Here is a tiny trained network, its code and every weight. The questions are about switching its units off for an input and a class, where a switched-off unit gives its printed mean instead of its output.

import numpy as np


def w(rows, s, z=0):
    codes = np.array(rows[::2]) - 128.0
    scale = np.full(codes.shape[1], s)
    scale[-1] = z or s
    return codes * scale


def f(y):
    return y / 2 * (1 + np.tanh(0.7978845608 * (y + 0.044715 * y**3)))


def log_softmax(a):
    a = a - a.max(-1, keepdims=True)
    return a - np.log(np.exp(a).sum(-1, keepdims=True))


def net(x, mask):
    res = np.array(x, float).reshape(1, 6) / 4 @ E
    y = f(res @ A[0][:, :-1].T + A[0][:, -1])
    res = res + np.where(mask, y, B[0][:, -1]) @ B[0][:, :-1]
    return log_softmax(res[-1] @ U[:, :-1].T + U[:, -1])


A, B = {}, {}
E = w([
[179,204,175,111,209,255,67,190],'x0',
[50,16,177,119,203,89,23,206],'x1',
[36,142,175,40,53,189,76,38],'x2',
[111,122,6,146,23,189,108,221],'x3',
[83,247,196,166,59,38,113,203],'x4',
[16,139,131,211,187,190,218,131],'x5',
],0.0068)
A[0] = w([
[96,217,142,148,113,50,117,151,55],'n1',
[48,110,173,69,48,155,81,82,150],'n2',
[173,188,97,122,111,179,170,87,77],'n3',
[166,61,75,101,168,183,169,102,150],'n4',
[97,51,96,135,71,18,191,78,125],'n5',
[179,221,128,144,87,146,164,74,41],'n6',
[119,80,170,139,113,146,59,143,109],'n7',
[235,92,95,177,153,58,152,193,160],'n8',
[175,210,109,126,118,173,163,109,65],'n9',
[176,183,124,165,90,132,143,74,161],'n10',
[7,160,117,161,148,189,196,138,102],'n11',
[111,219,190,157,118,89,122,169,84],'n12',
[217,118,147,39,66,81,61,110,106],'n13',
[173,204,166,136,160,186,82,166,6],'n14',
[177,186,156,97,195,225,92,179,67],'n15',
[150,135,209,120,186,79,143,56,226],'n16',
[110,199,147,168,96,53,116,174,66],'n17',
[49,205,185,137,99,90,144,193,62],'n18',
[60,150,149,188,186,140,168,77,56],'n19',
[57,70,155,159,175,110,78,177,104],'n20',
[98,124,39,159,61,205,79,187,135],'n21',
[107,68,82,91,162,181,122,80,108],'n22',
[89,61,170,104,156,147,74,204,104],'n23',
[236,143,87,41,90,80,49,117,165],'n24',
[73,111,2,114,46,145,120,207,136],'n25',
[50,117,97,160,164,191,214,117,74],'n26',
[182,20,106,132,194,188,158,68,52],'n27',
[91,148,173,102,123,134,106,71,149],'n28',
[80,110,148,138,160,107,44,171,67],'n29',
[196,111,133,216,192,98,154,203,78],'n30',
[68,146,156,75,81,184,79,89,72],'n31',
[121,57,147,122,147,107,12,185,160],'n32',
],0.008,0.0014)
B[0] = w([
[134,100,94,76,106,131,74,141,198],'n1',
[121,186,87,91,180,139,181,118,231],'n2',
[140,85,135,131,86,78,173,126,193],'n3',
[137,98,82,89,89,134,72,153,209],'n4',
[2,148,148,198,79,195,85,78,255],'n5',
[139,104,139,122,93,82,174,124,206],'n6',
[132,115,132,128,119,147,153,110,174],'n7',
[96,186,80,100,173,156,168,110,236],'n8',
[125,94,140,138,86,74,185,76,188],'n9',
[142,64,145,112,94,75,164,130,189],'n10',
[130,101,166,135,176,164,148,241,216],'n11',
[154,95,95,80,88,145,66,133,202],'n12',
[122,123,160,152,174,179,153,224,232],'n13',
[67,123,141,147,88,162,102,82,196],'n14',
[12,127,150,194,55,172,105,53,225],'n15',
[204,158,185,196,184,104,65,86,232],'n16',
[136,131,108,91,97,140,95,142,205],'n17',
[165,104,87,77,96,134,76,165,210],'n18',
[153,118,156,149,166,136,119,177,193],'n19',
[142,99,135,127,101,72,191,112,222],'n20',
[209,168,174,183,174,81,93,74,217],'n21',
[151,115,96,81,120,120,100,136,199],'n22',
[133,108,130,136,67,67,187,89,220],'n23',
[101,106,177,153,169,186,151,236,240],'n24',
[176,155,161,175,175,93,91,91,234],'n25',
[137,116,152,125,140,153,127,195,207],'n26',
[158,103,84,81,75,128,64,138,231],'n27',
[161,166,105,119,170,122,140,108,178],'n28',
[143,100,129,103,93,92,169,119,201],'n29',
[110,198,69,76,174,148,165,91,221],'n30',
[133,184,67,92,164,156,173,95,202],'n31',
[133,103,141,145,109,85,176,121,237],'n32',
],0.0089,0.0078)
U = w([
[149,53,136,114,85,53,234,110,2],'0',
[169,86,70,34,100,140,20,155,163],'1',
[5,133,139,186,99,172,96,84,134],'2',
[134,104,169,139,190,177,165,251,217],'3',
[124,230,44,61,200,144,207,103,115],'4',
[230,159,175,185,192,82,63,82,163],'5',
],0.011,0.00049)

Each question gives the input, the list of numbers given to net, and the class t.
The units are the neurons (one row each of A and B). Each row of codes is followed by its name. A weight is (code - 128) times the scale printed after its matrix; where a second scale follows, it is the last column's (A, B and U).
mask holds one flag per neuron, in row order. A switched-off neuron (its flag False) gives its mean, the last column of its row in B, instead of its output. The means were averaged over made-up inputs and are rounded, as every weight is.
A unit's drop is (log p(t) with every unit on - log p(t) with that unit switched off) / (log p(t) with every unit on - log p(t) with every unit switched off).
The circuit of an input: a set's keep is (log p(t) with only the set's units on - log p(t) with every unit switched off) / (log p(t) with every unit on - log p(t) with every unit switched off). Starting from the 12 units with the biggest drops (on a tie, the unit counted first), units are removed one at a time, each time the one whose removal leaves the highest keep (on an exact tie, the one counted first), for as long as the keep stays at least 0.8.
circuit, biggest first: the units of the circuit, biggest drop first
most important unit: the unit with the biggest drop
top k neurons: the k neurons with the biggest drops, biggest first
drop when u is switched off: that unit's drop, to one decimal
input [-2,-3,8,6,3,2], class 4: most important unit	n2
input [5,1,0,2,5,4], class 1: top 3 neurons	(n18 n5 n12)
input [-2,-4,3,-5,1,-5], class 3: top 2 neurons	(n13 n24)
input [-4,-5,5,7,6,-6], class 5: top 3 neurons	(n25 n21 n11)
input [4,-8,8,8,-4,-7], class 0: top 2 neurons	(n3 n9)
input [-3,-3,-4,-3,-5,-2], class 1: circuit, biggest first	(n27 n4)
input [-6,3,-5,-7,4,5], class 5: top 2 neurons	(n16 n15)
input [-6,5,8,8,1,3], class 4: top 3 neurons	(n2 n31 n16)
input [2,-6,2,8,-5,6], class 5: top 2 neurons	(n21 n25)
input [-6,4,-3,-5,-7,-5], class 1: top 4 neurons	(n27 n15 n4 n22)
input [-2,4,4,-6,-7,7], class 1: top 2 neurons	(n27 n22)
input [6,6,2,0,7,5], class 1: top 3 neurons	(n18 n12 n5)
input [7,7,5,-3,-1,-8], class 3: top 3 neurons	(n13 n24 n5)
input [-6,-3,-7,8,-6,-6], class 5: most important unit	n25
input [8,-2,-7,8,-3,1], class 2: top 2 neurons	(n15 n14)
input [1,-6,-8,8,6,-5], class 4: top 3 neurons	(n8 n30 n16)
input [4,3,8,2,5,0], class 4: top 2 neurons	(n2 n31)
input [-3,2,-5,3,4,-2], class 4: drop when n8 is switched off	0.5
input [5,3,0,1,-8,3], class 1: drop when n28 is switched off	0.0
input [4,6,-5,4,2,0], class 0: drop when n32 is switched off	0.1
input [4,-2,7,0,-5,0], class 4: drop when n2 is switched off	0.4
input [7,-6,-5,-6,4,-2], class 2: circuit, biggest first	(n15)
